Here is a tiny trained network, its code and every weight. The questions are about switching its units off for an input and a class, where a switched-off unit gives its printed mean instead of its output.

import numpy as np


def w(rows, s, z=0):
    codes = np.array(rows[::2]) - 128.0
    scale = np.full(codes.shape[1], s)
    scale[-1] = z or s
    return codes * scale


def f(y):
    return np.maximum(y, 0)


def log_softmax(a):
    a = a - a.max(-1, keepdims=True)
    return a - np.log(np.exp(a).sum(-1, keepdims=True))


def net(x, mask):
    res = np.array(x, float).reshape(1, 8) / 4 @ E
    y = f(res @ A[0][:, :-1].T + A[0][:, -1])
    res = res + np.where(mask, y, B[0][:, -1]) @ B[0][:, :-1]
    return log_softmax(res[-1] @ U[:, :-1].T + U[:, -1])


A, B = {}, {}
E = w([
[243,218,59,11,126,153],'x0',
[129,128,128,128,127,129],'x1',
[133,122,130,128,121,127],'x2',
[132,123,130,126,119,126],'x3',
[137,35,13,105,192,48],'x4',
[72,131,2,164,37,202],'x5',
[214,193,96,242,109,76],'x6',
[137,120,129,128,125,132],'x7',
],0.0083)
A[0] = w([
[192,198,107,197,95,46,21],'neuron 1',
[157,146,186,85,203,27,152],'neuron 2',
[171,221,240,174,74,236,114],'neuron 3',
[104,115,71,146,71,134,158],'neuron 4',
[157,167,242,98,160,103,144],'neuron 5',
[210,200,110,247,92,57,63],'neuron 6',
[165,157,94,87,144,143,21],'neuron 7',
[146,62,43,114,201,64,121],'neuron 8',
[77,55,148,2,110,166,50],'neuron 9',
[236,213,69,38,157,180,58],'neuron 10',
[193,185,82,216,123,89,39],'neuron 11',
[220,71,241,79,153,88,64],'neuron 12',
[107,77,48,119,68,199,88],'neuron 13',
[180,161,110,21,158,160,64],'neuron 14',
[91,142,48,124,62,209,93],'neuron 15',
[100,134,51,129,76,225,120],'neuron 16',
[60,93,129,20,152,177,96],'neuron 17',
[53,100,139,25,116,146,120],'neuron 18',
[158,33,44,60,149,69,81],'neuron 19',
[141,197,220,123,55,211,101],'neuron 20',
[179,147,196,74,180,41,113],'neuron 21',
[134,149,70,168,75,162,126],'neuron 22',
[11,43,196,246,154,63,158],'neuron 23',
[131,69,23,119,196,16,175],'neuron 24',
[185,121,209,108,202,91,117],'neuron 25',
[180,218,63,26,96,92,5],'neuron 26',
[108,128,50,131,45,185,110],'neuron 27',
[181,85,73,179,132,56,119],'neuron 28',
],0.0082,0.0025)
B[0] = w([
[211,156,209,67,213,145,197],'neuron 1',
[141,144,53,211,167,89,221],'neuron 2',
[33,203,128,61,3,133,245],'neuron 3',
[156,111,107,170,157,44,178],'neuron 4',
[100,189,52,177,139,87,217],'neuron 5',
[192,136,249,23,218,164,219],'neuron 6',
[137,96,145,175,100,154,170],'neuron 7',
[21,203,88,85,50,164,221],'neuron 8',
[205,159,230,52,233,167,195],'neuron 9',
[132,24,170,206,52,224,253],'neuron 10',
[208,123,212,63,219,79,196],'neuron 11',
[153,149,56,206,173,76,216],'neuron 12',
[149,133,88,184,153,80,195],'neuron 13',
[171,61,170,196,100,233,208],'neuron 14',
[158,172,69,205,176,66,201],'neuron 15',
[145,150,69,196,164,59,202],'neuron 16',
[215,147,214,52,207,137,194],'neuron 17',
[166,176,203,77,246,102,189],'neuron 18',
[40,201,117,53,65,105,221],'neuron 19',
[15,254,83,55,63,118,220],'neuron 20',
[134,142,51,192,172,75,218],'neuron 21',
[159,134,74,152,158,69,183],'neuron 22',
[190,7,153,175,27,237,250],'neuron 23',
[36,212,128,73,32,152,244],'neuron 24',
[127,143,37,189,143,70,211],'neuron 25',
[120,53,124,181,67,225,225],'neuron 26',
[141,152,60,186,175,100,199],'neuron 27',
[101,156,184,39,106,126,194],'neuron 28',
],0.0078,0.011)
U = w([
[11,218,114,45,45,126,125],'0',
[144,137,48,229,204,31,6],'1',
[199,141,254,42,240,136,248],'2',
[135,8,178,218,60,246,152],'3',
],0.0091,0.0024)

Each question gives the input, the list of numbers given to net, and the class t.
The units are the neurons (one row each of A and B). Each row of codes is followed by its name. A weight is (code - 128) times the scale printed after its matrix; where a second scale follows, it is the last column's (A, B and U).
mask holds one flag per neuron, in row order. A switched-off neuron (its flag False) gives its mean, the last column of its row in B, instead of its output. The means were averaged over made-up inputs and are rounded, as every weight is.
A unit's drop is (log p(t) with every unit on - log p(t) with that unit switched off) / (log p(t) with every unit on - log p(t) with every unit switched off).
The circuit of an input: a set's keep is (log p(t) with only the set's units on - log p(t) with every unit switched off) / (log p(t) with every unit on - log p(t) with every unit switched off). Starting from the 12 units with the biggest drops (on a tie, the unit counted first), units are removed one at a time, each time the one whose removal leaves the highest keep (on an exact tie, the one counted first), for as long as the keep stays at least 0.8.
units of the circuit, in order: the units of the circuit, biggest drop first
top k neurons: the k neurons with the biggest drops, biggest first
drop of u: that unit's drop, to one decimal
input [6,-4,-7,-5,1,-5,0,-2], class 3: units of the circuit, in order	neuron 10
input [-5,5,-1,-4,8,7,3,6], class 0: top 2 neurons	neuron 24; neuron 8
input [0,1,-2,-1,-8,-7,-2,-5], class 0: top 2 neurons	neuron 3; neuron 20
input [8,-2,3,-6,-1,4,-7,-2], class 3: top 3 neurons	neuron 10; neuron 26; neuron 14
input [-2,4,-1,7,8,-7,-7,-1], class 0: top 3 neurons	neuron 24; neuron 8; neuron 19
input [7,0,7,3,1,4,-5,-4], class 3: top 2 neurons	neuron 10; neuron 26
input [0,-5,7,-8,-7,-7,3,7], class 0: top 2 neurons	neuron 3; neuron 20
input [-4,-2,-6,6,4,-3,1,-7], class 0: top 4 neurons	neuron 10; neuron 24; neuron 14; neuron 26
input [4,8,3,-1,-7,-8,1,8], class 1: top 2 neurons	neuron 12; neuron 21
input [4,-2,3,3,2,-8,-8,-7], class 1: top 4 neurons	neuron 12; neuron 2; neuron 21; neuron 25
input [-5,3,6,4,-7,-8,1,1], class 1: top 2 neurons	neuron 12; neuron 24
input [3,1,3,-3,-6,7,6,7], class 1: top 2 neurons	neuron 15; neuron 16
input [5,-7,-3,-7,-3,4,3,7], class 3: drop of neuron 10	0.6
input [-6,-3,-7,1,-2,-1,-3,-3], class 3: units of the circuit, in order	neuron 23
input [6,6,-6,-5,-3,2,-5,-4], class 3: drop of neuron 10	0.5
input [-7,3,-4,-7,-5,-2,7,-4], class 2: drop of neuron 11	0.3
